Below are the code and all the weights of a small trained network. Each question names an input and a class and asks about switching units off, where a switched-off unit gives its printed mean instead of its output.

import numpy as np


def w(rows, s, z=0):
    codes = np.array(rows[::2]) - 128.0
    scale = np.full(codes.shape[1], s)
    scale[-1] = z or s
    return codes * scale


def f(y):
    return np.maximum(y, 0)


def log_softmax(a):
    a = a - a.max(-1, keepdims=True)
    return a - np.log(np.exp(a).sum(-1, keepdims=True))


def net(x, mask):
    res = np.array(x, float).reshape(1, 8) / 4 @ E
    y = f(res @ A[0][:, :-1].T + A[0][:, -1])
    res = res + np.where(mask, y, B[0][:, -1]) @ B[0][:, :-1]
    return log_softmax(res[-1] @ U[:, :-1].T + U[:, -1])


A, B = {}, {}
E = w([
[124,154,127,119,115,129,120,126],'x0',
[45,101,163,71,187,136,188,10],'x1',
[44,121,148,165,101,254,196,186],'x2',
[249,101,186,111,122,243,157,68],'x3',
[127,137,127,125,123,126,125,127],'x4',
[134,99,117,133,141,128,139,130],'x5',
[82,32,177,82,22,134,84,149],'x6',
[165,150,210,77,130,67,234,236],'x7',
],0.0086)
A[0] = w([
[91,112,101,172,130,88,132,156,204],'n1',
[200,109,113,111,172,75,84,129,156],'n2',
[136,139,156,50,160,119,150,183,8],'n3',
[96,133,117,218,132,196,204,170,210],'n4',
[153,178,129,194,214,120,171,120,66],'n5',
[66,164,128,101,109,77,124,142,161],'n6',
[78,139,181,111,145,124,193,107,217],'n7',
[82,159,113,103,147,122,123,126,209],'n8',
[112,35,194,81,5,107,74,138,4],'n9',
[206,139,160,100,100,189,149,90,198],'n10',
[132,102,135,92,158,98,143,171,110],'n11',
[195,139,129,215,94,115,59,223,111],'n12',
[122,105,68,176,99,157,58,91,10],'n13',
[123,138,164,58,178,86,111,84,233],'n14',
[100,108,99,105,143,118,145,77,88],'n15',
[174,124,174,98,120,88,188,198,34],'n16',
[157,188,123,183,160,131,123,121,106],'n17',
],0.012,0.003)
B[0] = w([
[254,96,137,182,116,63,176,160,191],'n1',
[48,207,113,94,7,57,189,139,210],'n2',
[123,203,118,166,196,204,29,85,180],'n3',
[73,186,146,100,37,103,153,168,224],'n4',
[77,90,144,67,200,107,106,202,207],'n5',
[168,98,162,183,141,105,156,104,199],'n6',
[190,108,130,110,75,204,75,130,209],'n7',
[169,26,176,158,140,74,109,134,176],'n8',
[59,167,138,88,235,80,140,215,252],'n9',
[194,96,172,225,127,13,164,190,221],'n10',
[147,162,102,142,104,135,97,95,174],'n11',
[209,17,146,39,98,180,92,79,242],'n12',
[135,237,68,175,171,174,88,68,198],'n13',
[117,103,151,114,58,156,100,123,214],'n14',
[142,116,130,103,112,169,120,62,175],'n15',
[133,202,45,183,153,188,63,28,215],'n16',
[76,125,181,88,189,113,89,180,184],'n17',
],0.0077,0.013)
U = w([
[120,205,54,191,180,196,93,98,86],'0',
[73,131,117,38,253,129,144,193,92],'1',
[174,91,128,237,136,94,176,149,113],'2',
[144,61,117,42,102,208,124,106,122],'3',
[107,134,116,128,105,143,125,143,254],'4',
[61,197,92,97,18,123,173,148,85],'5',
],0.011,0.0088)

Each question gives the input, the list of numbers given to net, and the class t.
The units are the neurons (one row each of A and B). Each row of codes is followed by its name. A weight is (code - 128) times the scale printed after its matrix; where a second scale follows, it is the last column's (A, B and U).
mask holds one flag per neuron, in row order. A switched-off neuron (its flag False) gives its mean, the last column of its row in B, instead of its output. The means were averaged over made-up inputs and are rounded, as every weight is.
A unit's drop is (log p(t) with every unit on - log p(t) with that unit switched off) / (log p(t) with every unit on - log p(t) with every unit switched off).
The circuit of an input: a set's keep is (log p(t) with only the set's units on - log p(t) with every unit switched off) / (log p(t) with every unit on - log p(t) with every unit switched off). Starting from the 12 units with the biggest drops (on a tie, the unit counted first), units are removed one at a time, each time the one whose removal leaves the highest keep (on an exact tie, the one counted first), for as long as the keep stays at least 0.8.
units of the circuit, in order: the units of the circuit, biggest drop first
unit that matters most: the unit with the biggest drop
k most important neurons: the k neurons with the biggest drops, biggest first
drop of u: that unit's drop, to one decimal
input [-4,-2,8,-5,-1,-1,-7,1], class 5: 2 most important neurons -> n4; n9
input [-2,-2,-6,7,4,2,2,0], class 2: unit that matters most -> n10
input [7,5,8,-4,-6,6,-3,-3], class 5: 2 most important neurons -> n4; n12
input [-7,3,-8,-2,0,-6,-7,3], class 5: 2 most important neurons -> n2; n9
input [3,-2,-8,-7,-1,7,-2,-4], class 5: 2 most important neurons -> n2; n10
input [-1,4,-6,6,-2,8,-1,-2], class 2: 2 most important neurons -> n10; n4
input [-4,-5,7,-7,-2,-8,-2,-4], class 2: 2 most important neurons -> n1; n2
input [2,2,2,-2,-8,-4,8,-6], class 1: 2 most important neurons -> n9; n16
input [4,4,-2,-3,3,-2,0,1], class 3: units of the circuit, in order -> n10; n9
input [-1,7,7,4,5,-6,3,-7], class 0: 4 most important neurons -> n13; n12; n2; n14
input [-2,-8,5,-7,6,4,4,-6], class 3: 2 most important neurons -> n12; n10
input [-5,-2,5,-4,1,-2,-1,5], class 0: 2 most important neurons -> n16; n2
input [-7,-6,0,-8,-7,-5,8,1], class 1: 2 most important neurons -> n9; n10
input [4,-7,0,2,-8,-6,5,2], class 3: units of the circuit, in order -> n12
input [-5,7,1,4,2,-5,-6,2], class 3: 2 most important neurons -> n9; n7
input [-1,4,-8,-2,-7,-2,7,-8], class 0: 2 most important neurons -> n13; n4
input [3,-8,-3,2,-6,4,6,1], class 3: 2 most important neurons -> n12; n5
input [-4,7,-7,3,-1,3,-6,-2], class 3: 3 most important neurons -> n9; n14; n15
input [-5,5,-1,2,-4,7,-4,5], class 0: units of the circuit, in order -> n16; n3
input [7,-1,0,7,4,2,1,4], class 2: units of the circuit, in order -> n10
input [8,1,8,3,-7,2,-6,-6], class 4: units of the circuit, in order -> n2; n4
input [-8,-8,2,5,1,-2,-3,8], class 0: drop of n15 -> 0.0
input [1,-3,-5,-3,-6,5,4,3], class 5: drop of n17 -> 0.2
input [5,-5,-2,-6,-8,-6,8,6], class 1: drop of n9 -> 2.4
input [2,-2,2,-7,6,4,6,-6], class 2: drop of n13 -> -0.1
